Below are the code and all the weights of a small trained network. Each question names an input and a target symbol and asks about switching units off, where a switched-off unit gives its printed mean instead of its output.

import numpy as np


def w(rows, s, z=0):
    codes = np.array(rows[::2]) - 128.0
    scale = np.full(codes.shape[1], s)
    scale[-1] = z or s
    return codes * scale


def norm(h):
    return h / np.sqrt((h * h).mean(-1, keepdims=True) + 1e-5)


def f(y):
    return np.maximum(y, 0)


def softmax(a):
    e = np.exp(a - a.max(-1, keepdims=True))
    return e / e.sum(-1, keepdims=True)


def log_softmax(a):
    a = a - a.max(-1, keepdims=True)
    return a - np.log(np.exp(a).sum(-1, keepdims=True))


def net(x, mask):
    ids = ['ΓΔΞΦΩεζηθπστ'.index(c) for c in x.split()]
    T = len(ids)
    res = E[ids] + P[:T]
    u = 0
    for l in range(2):
        r = norm(res)
        for j in range(3):
            rows = slice(2 * j, 2 * j + 2)
            q, k, v = (r @ M[l][rows].T for M in (Q, K, V))
            z = softmax(np.where(np.tri(T) > 0, q @ k.T / 2**0.5, -1e9)) @ v
            o = O[l][rows]
            res = res + np.where(mask[u + j], z, o[:, -1]) @ o[:, :-1]
        u += 3
        y = f(norm(res) @ A[l][:, :-1].T + A[l][:, -1])
        res = res + np.where(mask[u : u + 4], y, B[l][:, -1]) @ B[l][:, :-1]
        u += 4
    return log_softmax(norm(res)[-1] @ U[:, :-1].T + U[:, -1])


Q, K, V, O, A, B = {}, {}, {}, {}, {}, {}
E = w([
[56,87,150],'Γ',
[211,147,102],'Δ',
[135,200,114],'Ξ',
[92,163,90],'Φ',
[15,129,188],'Ω',
[254,219,88],'ε',
[126,148,164],'ζ',
[125,186,167],'η',
[77,119,74],'θ',
[133,100,40],'π',
[162,132,82],'σ',
[121,134,146],'τ',
],0.009)
P = w([
[193,123,168],'0',
[66,254,75],'1',
[98,173,76],'2',
[147,158,76],'3',
[192,175,74],'4',
[165,119,48],'5',
[116,92,87],'6',
[191,107,98],'7',
[83,112,74],'8',
[96,117,94],'9',
],0.0048)
Q[0] = w([
[99,139,186],'0.h1',
[137,90,205],'0.h1',
[185,169,199],'0.h2',
[3,98,215],'0.h2',
[197,53,128],'0.h3',
[78,179,102],'0.h3',
],0.0056)
K[0] = w([
[190,134,151],'0.h1',
[154,124,187],'0.h1',
[50,88,3],'0.h2',
[206,114,73],'0.h2',
[117,247,31],'0.h3',
[148,110,123],'0.h3',
],0.0056)
V[0] = w([
[170,1,149],'0.h1',
[150,135,153],'0.h1',
[23,100,149],'0.h2',
[80,59,112],'0.h2',
[106,220,35],'0.h3',
[144,120,83],'0.h3',
],0.0058)
O[0] = w([
[159,122,81,17],'0.h1',
[115,116,134,100],'0.h1',
[106,126,99,130],'0.h2',
[115,126,94,110],'0.h2',
[75,254,149,255],'0.h3',
[161,145,133,152],'0.h3',
],0.0078,0.0043)
A[0] = w([
[237,254,146,78],'0.n1',
[86,172,137,92],'0.n2',
[60,196,31,3],'0.n3',
[72,140,225,33],'0.n4',
],0.0057,0.002)
B[0] = w([
[3,15,51,225],'0.n1',
[176,130,149,210],'0.n2',
[124,109,170,252],'0.n3',
[123,85,18,173],'0.n4',
],0.005,0.0044)
Q[1] = w([
[70,159,118],'1.h1',
[208,131,208],'1.h1',
[52,116,91],'1.h2',
[106,125,206],'1.h2',
[29,115,146],'1.h3',
[2,163,77],'1.h3',
],0.009)
K[1] = w([
[250,53,136],'1.h1',
[19,134,51],'1.h1',
[155,45,119],'1.h2',
[158,176,60],'1.h2',
[254,64,124],'1.h3',
[197,37,204],'1.h3',
],0.009)
V[1] = w([
[55,145,99],'1.h1',
[125,202,63],'1.h1',
[153,69,8],'1.h2',
[165,112,103],'1.h2',
[58,168,170],'1.h3',
[76,33,123],'1.h3',
],0.013)
O[1] = w([
[75,167,109,253],'1.h1',
[125,199,177,221],'1.h1',
[169,239,108,123],'1.h2',
[150,146,136,54],'1.h2',
[51,116,124,189],'1.h3',
[108,163,5,188],'1.h3',
],0.012,0.0048)
A[1] = w([
[107,2,112,251],'1.n1',
[111,109,194,118],'1.n2',
[146,187,65,233],'1.n3',
[171,103,68,226],'1.n4',
],0.0089,0.0029)
B[1] = w([
[127,7,183,196],'1.n1',
[194,68,153,169],'1.n2',
[254,104,125,255],'1.n3',
[213,76,204,206],'1.n4',
],0.0063,0.005)
U = w([
[83,172,177,174],'Γ',
[103,76,64,149],'Δ',
[97,89,167,141],'Ξ',
[107,132,157,254],'Φ',
[180,137,251,60],'Ω',
[178,218,159,99],'ε',
[172,75,130,133],'ζ',
[94,131,12,50],'η',
[163,146,90,82],'θ',
[139,33,125,89],'π',
[183,104,152,148],'σ',
[170,180,134,148],'τ',
],0.013,0.0065)

Each question gives the input, a string of symbols that net reads in full, and the target symbol t.
The units are the heads (2 rows each of Q, K, V and O) and the neurons (one row each of A and B). Each row of codes is followed by its name. A weight is (code - 128) times the scale printed after its matrix; where a second scale follows, it is the last column's (O, A, B and U).
mask holds one flag per unit, layer by layer, with each layer's heads first. A switched-off unit (its flag False) gives its mean, the last column of its rows in O or B, instead of its output. The means were averaged over made-up inputs and are rounded, as every weight is.
A unit's drop is (log p(t) with every unit on - log p(t) with that unit switched off) / (log p(t) with every unit on - log p(t) with every unit switched off).
The circuit of an input: a set's keep is (log p(t) with only the set's units on - log p(t) with every unit switched off) / (log p(t) with every unit on - log p(t) with every unit switched off). Starting from the 12 units with the biggest drops (on a tie, the unit counted first), units are removed one at a time, each time the one whose removal leaves the highest keep (on an exact tie, the one counted first), for as long as the keep stays at least 0.8.
circuit, biggest first: the units of the circuit, biggest drop first
k most important neurons: the k neurons with the biggest drops, biggest first
heads that matter: for each layer, one digit per head in row order, 1 if its drop is at least 0.15 and else 0, layers parted by /
drop when u is switched off: that unit's drop, to one decimal
input η π Ω θ Γ, target Δ: 3 most important neurons => [0.n1, 0.n4, 0.n2]
input π η π π π ζ, target ε: heads that matter => 100 / 000
input θ θ Ω θ θ Γ σ θ ε, target Γ: heads that matter => 000 / 101
input θ Ω σ Φ ζ θ, target Γ: circuit, biggest first => [1.h1, 1.h3]
input θ π π, target Γ: circuit, biggest first => [1.h3, 0.n1]
input θ θ Φ θ σ, target Γ: circuit, biggest first => [1.h3]
input Ω Δ Δ θ π θ θ η τ, target η: heads that matter => 001 / 001
input η π σ π Φ θ Ξ, target Δ: heads that matter => 011 / 100
input ε θ θ θ ζ τ, target Ω: heads that matter => 000 / 001
input Ω Ξ Φ σ η Δ Φ θ ζ Ω, target η: circuit, biggest first => [0.h3, 1.h3, 0.n4]
input ε Ω θ θ η, target Ω: heads that matter => 010 / 001
input η Ξ θ θ ε τ, target Δ: heads that matter => 011 / 001
input Ω θ θ η, target η: circuit, biggest first => [0.h3, 1.h3]
input Φ Φ ε, target Γ: heads that matter => 000 / 100
input η Ω Ω Ω π Ω, target Δ: 2 most important neurons => [0.n1, 0.n4]
input ε θ Ω ζ θ ζ Φ, target Ω: circuit, biggest first => [1.h3]
input Ω τ τ, target η: circuit, biggest first => [0.h3, 1.h3]
input η θ π τ, target Δ: circuit, biggest first => [0.h3, 1.h1]
input π Ξ θ ζ π Φ π Ω θ ζ, target ε: circuit, biggest first => [1.h3, 0.h3]
input θ θ Δ θ τ θ, target Γ: circuit, biggest first => [1.h1]
input Ω ε θ π η Ξ ζ, target η: 2 most important neurons => [0.n4, 0.n1]
input Ω Ω Ω τ Ξ θ ζ, target η: drop when 0.h3 is switched off => 0.7
input ε Φ Δ, target Ω: drop when 0.n1 is switched off => 0.1
